Below is a small trained network, with its code and all its weights. Each question gives an input and a target symbol and asks what happens when units are switched off, that is, made to give their printed mean instead of their output.

import numpy as np


def w(rows, s, z=0):
    codes = np.array(rows[::2]) - 128.0
    scale = np.full(codes.shape[1], s)
    scale[-1] = z or s
    return codes * scale


def norm(h):
    return h / np.sqrt((h * h).mean(-1, keepdims=True) + 1e-5)


def f(y):
    return np.maximum(y, 0)


def softmax(a):
    e = np.exp(a - a.max(-1, keepdims=True))
    return e / e.sum(-1, keepdims=True)


def log_softmax(a):
    a = a - a.max(-1, keepdims=True)
    return a - np.log(np.exp(a).sum(-1, keepdims=True))


def net(x, mask):
    ids = ['γεηθστφω'.index(c) for c in x.split()]
    T = len(ids)
    res = E[ids] + P[:T]
    u = 0
    for l in range(2):
        r = norm(res)
        for j in range(3):
            rows = slice(2 * j, 2 * j + 2)
            q, k, v = (r @ M[l][rows].T for M in (Q, K, V))
            z = softmax(np.where(np.tri(T) > 0, q @ k.T / 2**0.5, -1e9)) @ v
            o = O[l][rows]
            res = res + np.where(mask[u + j], z, o[:, -1]) @ o[:, :-1]
        u += 3
        y = f(norm(res) @ A[l][:, :-1].T + A[l][:, -1])
        res = res + np.where(mask[u : u + 8], y, B[l][:, -1]) @ B[l][:, :-1]
        u += 8
    return log_softmax(norm(res)[-1] @ U[:, :-1].T + U[:, -1])


Q, K, V, O, A, B = {}, {}, {}, {}, {}, {}
E = w([
[135,132,161,20],'γ',
[167,124,249,121],'ε',
[229,120,73,135],'η',
[144,98,141,195],'θ',
[94,148,58,105],'σ',
[97,100,121,202],'τ',
[151,97,144,188],'φ',
[178,109,161,182],'ω',
],0.015)
P = w([
[196,2,44,88],'0',
[179,26,55,116],'1',
[166,49,64,133],'2',
[155,72,76,139],'3',
[145,96,88,146],'4',
[133,117,101,148],'5',
[123,137,116,152],'6',
[110,159,131,154],'7',
[98,181,145,159],'8',
[88,207,159,171],'9',
[64,227,160,177],'10',
],0.0093)
Q[0] = w([
[168,91,154,249],'0.h1',
[110,105,62,91],'0.h1',
[138,147,152,124],'0.h2',
[98,60,213,173],'0.h2',
[81,124,135,196],'0.h3',
[107,21,178,171],'0.h3',
],0.018)
K[0] = w([
[124,250,136,159],'0.h1',
[187,106,77,153],'0.h1',
[138,168,137,111],'0.h2',
[130,44,115,83],'0.h2',
[127,182,138,173],'0.h3',
[141,100,187,215],'0.h3',
],0.023)
V[0] = w([
[135,2,153,90],'0.h1',
[130,182,63,141],'0.h1',
[95,32,102,60],'0.h2',
[170,69,135,130],'0.h2',
[233,224,145,194],'0.h3',
[73,61,198,197],'0.h3',
],0.0091)
O[0] = w([
[110,2,239,114,254],'0.h1',
[151,140,93,175,92],'0.h1',
[110,84,146,233,245],'0.h2',
[147,65,191,134,200],'0.h2',
[198,116,229,229,89],'0.h3',
[177,161,82,248,110],'0.h3',
],0.0072,0.007)
A[0] = w([
[178,105,100,168,115],'0.n1',
[37,114,137,76,160],'0.n2',
[30,148,72,122,158],'0.n3',
[28,143,240,118,137],'0.n4',
[81,158,179,60,61],'0.n5',
[106,158,180,175,1],'0.n6',
[141,185,151,120,109],'0.n7',
[248,126,52,117,156],'0.n8',
],0.016,0.0024)
B[0] = w([
[117,93,180,168,180],'0.n1',
[135,90,203,185,246],'0.n2',
[184,136,112,168,160],'0.n3',
[232,170,101,171,224],'0.n4',
[5,119,120,120,213],'0.n5',
[77,121,126,112,161],'0.n6',
[123,131,151,173,132],'0.n7',
[211,148,148,97,144],'0.n8',
],0.024,0.011)
Q[1] = w([
[251,172,93,238],'1.h1',
[138,161,245,151],'1.h1',
[128,152,88,144],'1.h2',
[37,135,108,67],'1.h2',
[153,80,115,237],'1.h3',
[105,70,109,123],'1.h3',
],0.024)
K[1] = w([
[141,203,104,236],'1.h1',
[75,125,219,142],'1.h1',
[110,139,162,116],'1.h2',
[164,4,113,119],'1.h2',
[102,204,178,164],'1.h3',
[117,135,170,120],'1.h3',
],0.028)
V[1] = w([
[250,147,125,145],'1.h1',
[167,36,154,49],'1.h1',
[154,143,72,195],'1.h2',
[158,59,109,56],'1.h2',
[226,126,124,171],'1.h3',
[94,91,36,245],'1.h3',
],0.02)
O[1] = w([
[110,173,218,165,117],'1.h1',
[86,209,39,164,183],'1.h1',
[121,171,37,150,154],'1.h2',
[172,166,212,125,52],'1.h2',
[115,148,2,89,235],'1.h3',
[165,245,132,59,254],'1.h3',
],0.015,0.0086)
A[1] = w([
[192,141,115,129,253],'1.n1',
[200,116,133,70,78],'1.n2',
[33,179,159,64,191],'1.n3',
[123,42,135,147,112],'1.n4',
[137,99,83,140,81],'1.n5',
[34,193,146,134,101],'1.n6',
[1,170,176,99,110],'1.n7',
[139,170,114,106,102],'1.n8',
],0.023,0.0047)
B[1] = w([
[119,108,126,75,229],'1.n1',
[147,172,224,125,141],'1.n2',
[139,33,129,161,144],'1.n3',
[157,120,153,225,255],'1.n4',
[123,114,158,124,178],'1.n5',
[90,159,162,80,213],'1.n6',
[154,145,55,5,197],'1.n7',
[155,102,133,175,159],'1.n8',
],0.034,0.0083)
U = w([
[138,84,157,215,253],'γ',
[15,91,8,167,15],'ε',
[235,138,244,59,36],'η',
[118,138,142,89,76],'θ',
[192,222,32,129,118],'σ',
[167,11,89,60,123],'τ',
[96,151,136,85,116],'φ',
[28,204,189,117,125],'ω',
],0.011,0.0042)

Each question gives the input, a string of symbols that net reads in full, and the target symbol t.
The units are the heads (2 rows each of Q, K, V and O) and the neurons (one row each of A and B). Each row of codes is followed by its name. A weight is (code - 128) times the scale printed after its matrix; where a second scale follows, it is the last column's (O, A, B and U).
mask holds one flag per unit, layer by layer, with each layer's heads first. A switched-off unit (its flag False) gives its mean, the last column of its rows in O or B, instead of its output. The means were averaged over made-up inputs and are rounded, as every weight is.
A unit's drop is (log p(t) with every unit on - log p(t) with that unit switched off) / (log p(t) with every unit on - log p(t) with every unit switched off).
The circuit of an input: a set's keep is (log p(t) with only the set's units on - log p(t) with every unit switched off) / (log p(t) with every unit on - log p(t) with every unit switched off). Starting from the 12 units with the biggest drops (on a tie, the unit counted first), units are removed one at a time, each time the one whose removal leaves the highest keep (on an exact tie, the one counted first), for as long as the keep stays at least 0.8.
circuit, biggest first: the units of the circuit, biggest drop first
k most important neurons: the k neurons with the biggest drops, biggest first
heads that matter: for each layer, one digit per head in row order, 1 if its drop is at least 0.15 and else 0, layers parted by /
input σ σ φ, target σ: circuit, biggest first -> [1.h3]
input γ θ η σ, target η: heads that matter -> 000 / 011
input γ γ σ γ γ τ σ, target τ: heads that matter -> 001 / 111
input ε γ γ γ γ τ τ ω, target τ: heads that matter -> 000 / 111
input σ ω τ γ ε ω ω, target ω: heads that matter -> 101 / 101
input γ ω τ ω θ, target ω: heads that matter -> 001 / 001
input ω τ γ φ ω σ ω γ γ ω φ, target ω: 4 most important neurons -> [0.n4; 0.n2; 0.n1; 0.n5]
input φ θ γ ω γ η τ, target η: heads that matter -> 100 / 101
input γ ω ω γ ω σ γ γ γ φ γ, target σ: 3 most important neurons -> [0.n2; 0.n5; 1.n7]
input γ τ γ φ ω ω γ γ τ φ, target τ: 3 most important neurons -> [0.n2; 0.n4; 1.n4]
input ω φ γ γ, target γ: circuit, biggest first -> [1.h3; 1.n4]
input σ ε ω ω γ τ τ, target τ: heads that matter -> 100 / 111
input γ γ γ γ φ τ ω γ η θ, target η: circuit, biggest first -> [1.h1; 0.n2]
input ω γ ω τ γ, target τ: 4 most important neurons -> [0.n5; 1.n7; 0.n3; 1.n3]
input σ τ θ ε, target σ: 3 most important neurons -> [0.n5; 0.n2; 1.n4]
input η γ η φ ω τ γ η γ η ω, target η: 2 most important neurons -> [0.n2; 0.n5]
input γ γ φ τ ω γ γ ω γ ω ω, target ω: heads that matter -> 101 / 111
input ω ε η ω γ σ γ, target ω: heads that matter -> 010 / 101
input ε ω γ φ γ ε τ, target ε: 3 most important neurons -> [0.n2; 0.n5; 0.n4]
input γ γ γ φ ε σ φ, target σ: heads that matter -> 101 / 011
